Below is a small trained network, with its code and all its weights. Each question gives an input and a target symbol and asks what happens when units are switched off, that is, made to give their printed mean instead of their output.

import numpy as np


def w(rows, s, z=0):
    codes = np.array(rows[::2]) - 128.0
    scale = np.full(codes.shape[1], s)
    scale[-1] = z or s
    return codes * scale


def norm(h):
    return h / np.sqrt((h * h).mean(-1, keepdims=True) + 1e-5)


def f(y):
    return y / 2 * (1 + np.tanh(0.7978845608 * (y + 0.044715 * y**3)))


def softmax(a):
    e = np.exp(a - a.max(-1, keepdims=True))
    return e / e.sum(-1, keepdims=True)


def log_softmax(a):
    a = a - a.max(-1, keepdims=True)
    return a - np.log(np.exp(a).sum(-1, keepdims=True))


def net(x, mask):
    ids = ['αξπστφ'.index(c) for c in x.split()]
    T = len(ids)
    res = E[ids] + P[:T]
    u = 0
    for l in range(3):
        q, k, v = (norm(res) @ M[l].T for M in (Q, K, V))
        z = softmax(np.where(np.tri(T) > 0, q @ k.T / 4**0.5, -1e9)) @ v
        res = res + np.where(mask[u], z, O[l][:, -1]) @ O[l][:, :-1]
        u += 1
        y = f(norm(res) @ A[l][:, :-1].T + A[l][:, -1])
        res = res + np.where(mask[u : u + 4], y, B[l][:, -1]) @ B[l][:, :-1]
        u += 4
    return log_softmax(norm(res)[-1] @ U[:, :-1].T + U[:, -1])


Q, K, V, O, A, B = {}, {}, {}, {}, {}, {}
E = w([
[187,160,155],'α',
[11,116,113],'ξ',
[230,235,201],'π',
[143,167,236],'σ',
[68,218,166],'τ',
[111,99,204],'φ',
],0.011)
P = w([
[218,133,145],'0',
[254,109,161],'1',
[202,105,161],'2',
[158,91,151],'3',
[150,72,148],'4',
[123,69,156],'5',
],0.0032)
Q[0] = w([
[123,224,74],'L0H1',
[45,140,165],'L0H1',
[14,254,116],'L0H1',
[88,197,109],'L0H1',
],0.008)
K[0] = w([
[114,197,65],'L0H1',
[42,124,210],'L0H1',
[2,189,172],'L0H1',
[82,168,125],'L0H1',
],0.0087)
V[0] = w([
[131,151,138],'L0H1',
[119,74,192],'L0H1',
[132,151,167],'L0H1',
[125,114,254],'L0H1',
],0.0061)
O[0] = w([
[156,121,113,148],'L0H1',
[46,90,84,174],'L0H1',
[150,100,90,177],'L0H1',
[92,31,3,254],'L0H1',
],0.004,0.0039)
A[0] = w([
[184,98,57,148],'L0N1',
[208,118,52,91],'L0N2',
[79,246,114,201],'L0N3',
[129,81,142,6],'L0N4',
],0.012,0.0014)
B[0] = w([
[182,15,182,138],'L0N1',
[219,76,119,167],'L0N2',
[197,254,27,252],'L0N3',
[128,65,161,140],'L0N4',
],0.0095,0.0038)
Q[1] = w([
[54,219,118],'L1H1',
[139,106,152],'L1H1',
[19,93,125],'L1H1',
[2,65,112],'L1H1',
],0.011)
K[1] = w([
[142,195,137],'L1H1',
[179,112,125],'L1H1',
[126,163,222],'L1H1',
[88,162,252],'L1H1',
],0.013)
V[1] = w([
[98,109,188],'L1H1',
[156,94,130],'L1H1',
[179,105,2],'L1H1',
[107,215,173],'L1H1',
],0.0097)
O[1] = w([
[82,182,198,128],'L1H1',
[77,43,199,103],'L1H1',
[128,27,2,47],'L1H1',
[251,201,117,251],'L1H1',
],0.0047,0.0018)
A[1] = w([
[58,108,8,116],'L1N1',
[203,172,86,255],'L1N2',
[176,166,154,220],'L1N3',
[121,124,172,51],'L1N4',
],0.013,0.00069)
B[1] = w([
[7,154,44,233],'L1N1',
[158,91,207,254],'L1N2',
[169,107,119,199],'L1N3',
[127,105,83,152],'L1N4',
],0.017,0.0053)
Q[2] = w([
[9,136,108],'L2H1',
[75,122,131],'L2H1',
[219,157,83],'L2H1',
[104,150,93],'L2H1',
],0.011)
K[2] = w([
[90,16,66],'L2H1',
[121,54,80],'L2H1',
[48,246,255],'L2H1',
[78,138,159],'L2H1',
],0.0082)
V[2] = w([
[98,100,110],'L2H1',
[116,151,254],'L2H1',
[105,114,58],'L2H1',
[199,75,83],'L2H1',
],0.0097)
O[2] = w([
[104,80,163,69],'L2H1',
[56,246,206,246],'L2H1',
[157,43,128,27],'L2H1',
[132,110,2,158],'L2H1',
],0.0084,0.0012)
A[2] = w([
[192,94,109,28],'L2N1',
[224,65,68,54],'L2N2',
[66,254,4,250],'L2N3',
[172,153,64,42],'L2N4',
],0.0067,0.0021)
B[2] = w([
[199,80,36,126],'L2N1',
[41,6,42,149],'L2N2',
[33,253,94,253],'L2N3',
[245,70,68,126],'L2N4',
],0.0069,0.0051)
U = w([
[63,77,208,7],'α',
[235,236,17,80],'ξ',
[184,65,95,254],'π',
[41,146,26,189],'σ',
[253,173,161,146],'τ',
[160,229,203,63],'φ',
],0.0078,0.0023)

Each question gives the input, a string of symbols that net reads in full, and the target symbol t.
The units are the heads (4 rows each of Q, K, V and O) and the neurons (one row each of A and B). Each row of codes is followed by its name. A weight is (code - 128) times the scale printed after its matrix; where a second scale follows, it is the last column's (O, A, B and U).
mask holds one flag per unit, layer by layer, with each layer's heads first. A switched-off unit (its flag False) gives its mean, the last column of its rows in O or B, instead of its output. The means were averaged over made-up inputs and are rounded, as every weight is.
A unit's drop is (log p(t) with every unit on - log p(t) with that unit switched off) / (log p(t) with every unit on - log p(t) with every unit switched off).
The circuit of an input: a set's keep is (log p(t) with only the set's units on - log p(t) with every unit switched off) / (log p(t) with every unit on - log p(t) with every unit switched off). Starting from the 12 units with the biggest drops (on a tie, the unit counted first), units are removed one at a time, each time the one whose removal leaves the highest keep (on an exact tie, the one counted first), for as long as the keep stays at least 0.8.
units of the circuit, in order: the units of the circuit, biggest drop first
top k neurons: the k neurons with the biggest drops, biggest first
top k neurons in layer l: the k neurons of layer l with the biggest drops, biggest first
drop when u is switched off: that unit's drop, to one decimal
input σ τ ξ, target φ: units of the circuit, in order	L1H1; L0N3; L1N1
input ξ ξ σ, target τ: units of the circuit, in order	L1N1
input α π σ, target σ: top 3 neurons	L0N3; L1N2; L1N4
input τ τ σ π, target π: units of the circuit, in order	L0N3; L1H1; L2H1
input π σ ξ ξ, target φ: units of the circuit, in order	L1N1; L1H1; L0N3
input ξ α τ σ φ, target π: top 2 neurons	L0N4; L1N4
input τ σ ξ ξ π α, target τ: top 2 neurons	L1N1; L0N2
input ξ σ φ φ, target φ: top 3 neurons	L0N2; L1N1; L0N1
input σ ξ ξ ξ α, target τ: top 2 neurons in layer 1	L1N1; L1N2
input φ ξ φ, target α: top 2 neurons	L0N3; L1N1
input ξ α σ, target π: top 4 neurons	L1N4; L0N3; L1N2; L1N1
input α α σ, target σ: top 2 neurons	L1N2; L1N4
input τ α σ, target π: top 2 neurons	L0N3; L1N1
input τ φ α τ, target ξ: top 2 neurons	L0N3; L1N2
input σ σ τ σ ξ φ, target φ: top 4 neurons	L1N1; L0N2; L0N1; L2N2
input α φ φ ξ σ, target α: top 2 neurons	L0N3; L1N1
input ξ φ φ σ, target α: drop when L0N3 is switched off	1.0
input ξ τ α τ σ α, target π: drop when L0N3 is switched off	0.1
input ξ ξ φ, target α: drop when L1N3 is switched off	0.1
